Here is a tiny trained network, its code and every weight. The questions are about switching its units off for an input and a class, where a switched-off unit gives its printed mean instead of its output.

import numpy as np


def w(rows, s, z=0):
    codes = np.array(rows[::2]) - 128.0
    scale = np.full(codes.shape[1], s)
    scale[-1] = z or s
    return codes * scale


def f(y):
    return np.maximum(y, 0)


def log_softmax(a):
    a = a - a.max(-1, keepdims=True)
    return a - np.log(np.exp(a).sum(-1, keepdims=True))


def net(x, mask):
    res = np.array(x, float).reshape(1, 7) / 4 @ E
    y = f(res @ A[0][:, :-1].T + A[0][:, -1])
    res = res + np.where(mask, y, B[0][:, -1]) @ B[0][:, :-1]
    return log_softmax(res[-1] @ U[:, :-1].T + U[:, -1])


A, B = {}, {}
E = w([
[92,254,85],'x0',
[128,128,128],'x1',
[128,128,129],'x2',
[33,129,213],'x3',
[128,128,128],'x4',
[208,192,201],'x5',
[128,128,128],'x6',
],0.0074)
A[0] = w([
[169,117,80,96],'N1',
[125,121,126,252],'N2',
[151,121,113,121],'N3',
[131,86,126,68],'N4',
[144,82,143,87],'N5',
[86,95,59,94],'N6',
[101,116,106,82],'N7',
[76,131,186,124],'N8',
[84,119,172,101],'N9',
[143,130,113,210],'N10',
[112,186,87,85],'N11',
[157,76,155,17],'N12',
[111,117,105,105],'N13',
[148,70,160,45],'N14',
[147,119,102,54],'N15',
[90,98,80,88],'N16',
[163,34,158,44],'N17',
[94,112,100,75],'N18',
[229,104,7,119],'N19',
[82,91,69,86],'N20',
[151,149,146,97],'N21',
[55,70,35,68],'N22',
[192,170,212,55],'N23',
[160,143,153,82],'N24',
[223,172,199,77],'N25',
[171,119,80,111],'N26',
[160,124,79,113],'N27',
[111,165,108,41],'N28',
[115,166,110,47],'N29',
[171,110,101,121],'N30',
[116,123,146,145],'N31',
[145,103,139,100],'N32',
[26,116,206,100],'N33',
[103,194,97,3],'N34',
[127,138,142,42],'N35',
[90,213,77,14],'N36',
[106,112,105,109],'N37',
[158,78,137,74],'N38',
[90,130,173,165],'N39',
[90,114,179,120],'N40',
],0.015,0.0021)
B[0] = w([
[94,165,155,176],'N1',
[129,139,132,156],'N2',
[109,143,137,150],'N3',
[118,99,99,158],'N4',
[105,95,90,169],'N5',
[205,114,143,185],'N6',
[159,126,135,150],'N7',
[98,180,163,191],'N8',
[99,167,150,178],'N9',
[119,145,141,156],'N10',
[82,82,84,182],'N11',
[97,85,81,174],'N12',
[153,120,134,147],'N13',
[94,85,78,182],'N14',
[114,144,138,146],'N15',
[190,118,140,172],'N16',
[76,54,54,213],'N17',
[168,125,138,157],'N18',
[45,229,198,255],'N19',
[207,119,138,183],'N20',
[161,116,135,154],'N21',
[253,111,148,216],'N22',
[240,116,142,207],'N23',
[167,121,136,158],'N24',
[249,112,155,224],'N25',
[97,171,152,179],'N26',
[95,161,152,173],'N27',
[105,98,98,156],'N28',
[104,97,100,156],'N29',
[88,156,141,170],'N30',
[115,141,133,149],'N31',
[115,108,105,153],'N32',
[61,212,178,231],'N33',
[85,75,76,178],'N34',
[135,131,130,133],'N35',
[72,57,58,201],'N36',
[162,126,132,152],'N37',
[100,98,84,173],'N38',
[104,168,153,180],'N39',
[89,165,148,182],'N40',
],0.041,0.0094)
U = w([
[113,184,183,87],'0',
[248,102,152,44],'1',
[113,64,58,248],'2',
],0.012,0.0011)

Each question gives the input, the list of numbers given to net, and the class t.
The units are the neurons (one row each of A and B). Each row of codes is followed by its name. A weight is (code - 128) times the scale printed after its matrix; where a second scale follows, it is the last column's (A, B and U).
mask holds one flag per neuron, in row order. A switched-off neuron (its flag False) gives its mean, the last column of its row in B, instead of its output. The means were averaged over made-up inputs and are rounded, as every weight is.
A unit's drop is (log p(t) with every unit on - log p(t) with that unit switched off) / (log p(t) with every unit on - log p(t) with every unit switched off).
The circuit of an input: a set's keep is (log p(t) with only the set's units on - log p(t) with every unit switched off) / (log p(t) with every unit on - log p(t) with every unit switched off). Starting from the 12 units with the biggest drops (on a tie, the unit counted first), units are removed one at a time, each time the one whose removal leaves the highest keep (on an exact tie, the one counted first), for as long as the keep stays at least 0.8.
units of the circuit, in order: the units of the circuit, biggest drop first
top k neurons: the k neurons with the biggest drops, biggest first
drop of u: that unit's drop, to one decimal
input [-5,7,5,-4,-1,1,-3], class 2: units of the circuit, in order : [N17]
input [5,-6,-5,-5,-2,-6,2], class 1: top 2 neurons : [N22 N33]
input [5,-5,-6,-2,4,-5,-3], class 1: top 4 neurons : [N22 N17 N6 N20]
input [-4,6,1,5,-4,-7,-7], class 1: top 2 neurons : [N22 N19]
input [5,0,-2,2,7,-5,-8], class 1: top 2 neurons : [N22 N17]
input [-2,-2,-2,-1,-6,0,8], class 2: top 2 neurons : [N33 N19]
input [-5,0,5,-4,-7,0,8], class 2: top 2 neurons : [N17 N33]
input [6,7,5,-6,-2,8,2], class 1: top 2 neurons : [N25 N23]
input [-6,-2,-8,5,-4,-3,-4], class 2: drop of N5 : 0.1
input [7,5,1,-5,4,4,-4], class 2: drop of N36 : 0.4
input [7,-5,8,-6,7,6,6], class 2: drop of N34 : 0.6
input [-6,-7,3,4,3,-7,6], class 1: drop of N22 : 1.3
